Below is a small trained network, with its code and all its weights. Each question gives an input and a class and asks what happens when units are switched off, that is, made to give their printed mean instead of their output.

import numpy as np


def w(rows, s, z=0):
    codes = np.array(rows[::2]) - 128.0
    scale = np.full(codes.shape[1], s)
    scale[-1] = z or s
    return codes * scale


def norm(h):
    return h / np.sqrt((h * h).mean(-1, keepdims=True) + 1e-5)


def f(y):
    return y / 2 * (1 + np.tanh(0.7978845608 * (y + 0.044715 * y**3)))


def log_softmax(a):
    a = a - a.max(-1, keepdims=True)
    return a - np.log(np.exp(a).sum(-1, keepdims=True))


def net(x, mask):
    res = np.array(x, float).reshape(1, 3) / 4 @ E
    u = 0
    for l in range(3):
        y = f(norm(res) @ A[l][:, :-1].T + A[l][:, -1])
        res = res + np.where(mask[u : u + 9], y, B[l][:, -1]) @ B[l][:, :-1]
        u += 9
    return log_softmax(norm(res)[-1] @ U[:, :-1].T + U[:, -1])


A, B = {}, {}
E = w([
[83,132,4],'x0',
[118,114,137],'x1',
[88,241,165],'x2',
],0.011)
A[0] = w([
[207,4,102,113],'L0N1',
[107,142,138,151],'L0N2',
[190,3,146,253],'L0N3',
[66,82,115,193],'L0N4',
[149,108,181,218],'L0N5',
[169,65,59,157],'L0N6',
[135,128,170,108],'L0N7',
[104,173,191,176],'L0N8',
[138,23,129,111],'L0N9',
],0.015,0.0042)
B[0] = w([
[108,211,12,232],'L0N1',
[126,159,78,136],'L0N2',
[85,189,1,252],'L0N3',
[199,144,109,163],'L0N4',
[97,86,64,181],'L0N5',
[147,187,57,204],'L0N6',
[197,132,91,143],'L0N7',
[100,154,91,181],'L0N8',
[113,210,73,193],'L0N9',
],0.0098,0.011)
A[1] = w([
[168,29,95,172],'L1N1',
[231,119,155,217],'L1N2',
[129,141,23,129],'L1N3',
[141,77,170,2],'L1N4',
[126,16,95,163],'L1N5',
[168,150,210,133],'L1N6',
[151,247,160,105],'L1N7',
[106,72,144,47],'L1N8',
[180,132,180,119],'L1N9',
],0.015,0.0059)
B[1] = w([
[86,244,64,127],'L1N1',
[29,74,14,126],'L1N2',
[181,75,149,255],'L1N3',
[95,177,162,125],'L1N4',
[200,230,67,125],'L1N5',
[171,99,2,135],'L1N6',
[111,193,71,184],'L1N7',
[18,195,190,120],'L1N8',
[117,33,43,125],'L1N9',
],0.0087,0.015)
A[2] = w([
[140,131,71,197],'L2N1',
[148,78,186,28],'L2N2',
[88,131,61,186],'L2N3',
[65,54,119,102],'L2N4',
[152,121,54,83],'L2N5',
[101,35,248,70],'L2N6',
[86,73,174,2],'L2N7',
[141,181,43,172],'L2N8',
[33,170,174,189],'L2N9',
],0.013,0.0064)
B[2] = w([
[120,60,189,206],'L2N1',
[143,213,69,126],'L2N2',
[212,38,177,206],'L2N3',
[220,136,65,120],'L2N4',
[147,46,184,176],'L2N5',
[220,96,182,129],'L2N6',
[1,211,127,126],'L2N7',
[166,14,155,252],'L2N8',
[196,236,56,140],'L2N9',
],0.0084,0.017)
U = w([
[181,50,108,212],'0',
[205,120,90,229],'1',
[138,237,22,205],'2',
[88,39,113,85],'3',
[48,200,255,1],'4',
[8,157,238,1],'5',
],0.011,0.0074)

Each question gives the input, the list of numbers given to net, and the class t.
The units are the neurons (one row each of A and B). Each row of codes is followed by its name. A weight is (code - 128) times the scale printed after its matrix; where a second scale follows, it is the last column's (A, B and U).
mask holds one flag per neuron, layer by layer. A switched-off neuron (its flag False) gives its mean, the last column of its row in B, instead of its output. The means were averaged over made-up inputs and are rounded, as every weight is.
A unit's drop is (log p(t) with every unit on - log p(t) with that unit switched off) / (log p(t) with every unit on - log p(t) with every unit switched off).
The circuit of an input: a set's keep is (log p(t) with only the set's units on - log p(t) with every unit switched off) / (log p(t) with every unit on - log p(t) with every unit switched off). Starting from the 12 units with the biggest drops (on a tie, the unit counted first), units are removed one at a time, each time the one whose removal leaves the highest keep (on an exact tie, the one counted first), for as long as the keep stays at least 0.8.
circuit, biggest first: the units of the circuit, biggest drop first
k most important neurons: the k neurons with the biggest drops, biggest first
top k neurons in layer l: the k neurons of layer l with the biggest drops, biggest first
drop of u: that unit's drop, to one decimal
input [1,2,-6], class 2: most important neuron -> [L0N1]
input [-5,-3,7], class 2: 4 most important neurons -> [L0N8; L1N3; L0N4; L2N5]
input [1,6,-8], class 2: circuit, biggest first -> [L0N1; L0N3]
input [2,-3,-7], class 2: 2 most important neurons -> [L0N1; L0N3]
input [-6,2,-8], class 2: circuit, biggest first -> [L0N3; L0N1]
input [0,-2,-6], class 2: top 3 neurons in layer 0 -> [L0N1; L0N3; L0N9]
input [3,-1,-5], class 2: top 4 neurons in layer 0 -> [L0N1; L0N6; L0N3; L0N9]
input [6,2,6], class 0: top 2 neurons in layer 0 -> [L0N9; L0N2]
input [2,0,-7], class 2: drop of L0N1 -> 0.4
input [-4,6,-8], class 2: drop of L0N9 -> 0.2
input [2,-6,-8], class 2: drop of L2N9 -> 0.0
input [-2,0,-8], class 2: drop of L0N3 -> 0.3
